[[131 110 125 134 103 125 130]
 [127 128 116 121 124 130 130]
 [125 131 135 141 113 124 126]
 [128 129 125 123 129 134 123]
 [125 120 128 127 120 138 108]
 [125 145 133 126 134 124 133]
 [126 132 121 134 125 122 129]
 [113 101 117 144 114 142 114]]
=>
[[130 125 103 134 125 110 131]
 [130 130 124 121 116 128 127]
 [126 124 113 141 135 131 125]
 [123 134 129 123 125 129 128]
 [108 138 120 127 128 120 125]
 [133 124 134 126 133 145 125]
 [129 122 125 134 121 132 126]
 [114 142 114 144 117 101 113]]

[[122 131 143 143 154 152 147 149]
 [128 138 133 135 135 137 138 131]
 [131 133 141 142 142 140 141 143]]
=>
[[149 147 152 154 143 143 131 122]
 [131 138 137 135 135 133 138 128]
 [143 141 140 142 142 141 133 131]]

[[131 140 128 129 127 132 128 126 128 128 129 128 128]
 [126 141 128 125 126 131 128 123 127 128 128 130 128]
 [126 147 128 127 126 133 128 124 127 128 128 130 128]
 [121 136 127 132 128 130 128 130 128 128 127 127 128]
 [132 136 128 129 128 130 128 128 129 128 130 127 128]
 [124 122 127 132 130 126 128 132 130 128 128 125 128]
 [125 100 128 128 131 119 128 133 130 128 127 123 128]]
=>
[[128 128 129 128 128 126 128 132 127 129 128 140 131]
 [128 130 128 128 127 123 128 131 126 125 128 141 126]
 [128 130 128 128 127 124 128 133 126 127 128 147 126]
 [128 127 127 128 128 130 128 130 128 132 127 136 121]
 [128 127 130 128 129 128 128 130 128 129 128 136 132]
 [128 125 128 128 130 132 128 126 130 132 127 122 124]
 [128 123 127 128 130 133 128 119 131 128 128 100 125]]

[[127 127 128 129 127 127 129 128 129 128 129]
 [141 117 121 131 115 110 137 135 125 136 138]
 [129 130 129 127 131 128 126 128 130 129 126]
 [128 139 123 136 124 138 130 128 137 124 125]
 [129 112 141 116 133 112 135 138 116 136 141]
 [123 110 132 118 129 117 128 127 111 133 130]
 [127 129 128 127 129 127 128 129 127 130 126]
 [136 114 114 124 111 123 113 106 115 152 119]]
=>
[[129 128 129 128 129 127 127 129 128 127 127]
 [138 136 125 135 137 110 115 131 121 117 141]
 [126 129 130 128 126 128 131 127 129 130 129]
 [125 124 137 128 130 138 124 136 123 139 128]
 [141 136 116 138 135 112 133 116 141 112 129]
 [130 133 111 127 128 117 129 118 132 110 123]
 [126 130 127 129 128 127 129 127 128 129 127]
 [119 152 115 106 113 123 111 124 114 114 136]]

[[125 129 107 129 130 129 131 127 136 121]
 [128 128 116 129 126 131 128 134 134 124]
 [124 128 117 129 127 131 128 135 129 124]
 [116 124 115 128 141 136 129 122 129 123]
 [116 122 119 128 142 138 129 122 132 124]
 [130 117 116 131 135 124 139 131 128 128]
 [129 121 130 129 130 134 129 135 135 129]
 [132 115 125 131 134 126 138 133 132 130]
 [119 120 122 128 142 138 130 121 136 125]]
=>
[[121 136 127 131 129 130 129 107 129 125]
 [124 134 134 128 131 126 129 116 128 128]
 [124 129 135 128 131 127 129 117 128 124]
 [123 129 122 129 136 141 128 115 124 116]
 [124 132 122 129 138 142 128 119 122 116]
 [128 128 131 139 124 135 131 116 117 130]
 [129 135 135 129 134 130 129 130 121 129]
 [130 132 133 138 126 134 131 125 115 132]
 [125 136 121 130 138 142 128 122 120 119]]

[[123 136 121 143]
 [131 119 128 101]
 [124 115 120 113]
 [119 131 122 136]
 [121 131 120 110]
 [120 130 119 136]
 [130 116 130 104]]
=>
[[143 121 136 123]
 [101 128 119 131]
 [113 120 115 124]
 [136 122 131 119]
 [110 120 131 121]
 [136 119 130 120]
 [104 130 116 130]]

[[129 105 124 134 124 111]
 [124 147 134 134 126 132]
 [138 137 111 139 114 114]
 [127 147 128 140 123 125]
 [131 142 120 140 117 118]
 [118 124 145 131 137 133]
 [119 122 143 138 132 124]
 [142 133 107 130 117 117]
 [119 115 140 142 130 118]
 [123 109 131 138 126 111]]
=>
[[111 124 134 124 105 129]
 [132 126 134 134 147 124]
 [114 114 139 111 137 138]
 [125 123 140 128 147 127]
 [118 117 140 120 142 131]
 [133 137 131 145 124 118]
 [124 132 138 143 122 119]
 [117 117 130 107 133 142]
 [118 130 142 140 115 119]
 [111 126 138 131 109 123]]
---
[[116 129]
 [127 129]
 [106 125]]
=>
[[116 129]
 [127 129]]

[[129 148 146]
 [150 130 145]]
=>
[[129 148]
 [150 130]]

[[130 128 127]
 [ 99 148 117]
 [130 126 123]
 [149 123 142]]
=>
[[130 128]
 [ 99 148]]

[[121 108]
 [111 113]
 [122 116]
 [129 126]
 [104 105]]
=>
[[121 108]
 [111 113]]

[[116 100 123 112 128]
 [152 136 121 144 122]]
=>
[[116 100]
 [152 136]]

[[127 141 145]
 [141 124 117]
 [100 154 105]
 [133 118 143]]
=>
[[127 141]
 [141 124]]

[[135 134 127]
 [106 121 127]
 [141 140 122]
 [153 130 131]]
=>
[[135 134]
 [106 121]]

[[101 141 125 108]
 [122 122 114 143]
 [122 123 135 131]
 [120 134 129 114]]
=>
[[101 141]
 [122 122]]

[[129 131 116]
 [131 135 137]
 [126 107 137]]
=>
[[129 131]
 [131 135]]
---
[[108 138]
 [144 117]
 [123 132]
 [132 104]
 [125 129]]
=>
[[108 138]
 [144 117]
 [123 132]]

[[124 107 118 135]
 [111 110 110 132]
 [119 120 133 132]]
=>
[[124 107]
 [111 110]
 [119 120]]

[[130 125]
 [127 133]
 [130 100]
 [129 130]
 [128 128]]
=>
[[130 125]
 [127 133]
 [130 100]]

[[144 149 122 118 112]
 [109 136 148 142 115]
 [104 132 147 127 120]
 [111 120 144 111 118]
 [116 146 136 115 155]]
=>
[[144 149]
 [109 136]
 [104 132]]

[[126 145 149]
 [126 130 133]
 [153 140 140]
 [151 130 138]
 [119 127 123]]
=>
[[126 145]
 [126 130]
 [153 140]]

[[130 124 129 133 119]
 [133 122 131 145 115]
 [125 127 146 125 121]
 [126 125 125 141 106]]
=>
[[130 124]
 [133 122]
 [125 127]]

[[131 112 125 115]
 [103 100 152 129]
 [124 115 120 128]]
=>
[[131 112]
 [103 100]
 [124 115]]

[[124 132]
 [101 106]
 [105 142]
 [135 121]]
=>
[[124 132]
 [101 106]
 [105 142]]
---
[[136 128 131]
 [143 127 125]
 [126 147 105]]
=>
[[136 128]
 [143 127]
 [126 147]]

[[116 112 126 121 119]
 [114 118 118 140 113]
 [124 123 117 123 131]
 [129 118 112 112 136]
 [100 133 120 129 101]]
=>
[[116 112]
 [114 118]
 [124 123]]

[[107 135 113]
 [107 132 142]
 [155 146 120]
 [135 127 117]
 [133 115 118]]
=>
[[107 135]
 [107 132]
 [155 146]]

[[132 136 132 124]
 [106 127 119 138]
 [156 136 149 128]]
=>
[[132 136]
 [106 127]
 [156 136]]

[[145 127 128 131]
 [118 100 134 127]
 [133 122 139 123]
 [140 126 136 144]]
=>
[[145 127]
 [118 100]
 [133 122]]

[[126 120 110 137 147]
 [128 116 123 138 111]
 [119 152 117 135 132]
 [126 118 114 132 152]
 [137 124 114 148 128]]
=>
[[126 120]
 [128 116]
 [119 152]]

[[ 98 113 136 123]
 [111 122 132 128]
 [133 125 138 138]]
=>
[[ 98 113]
 [111 122]
 [133 125]]
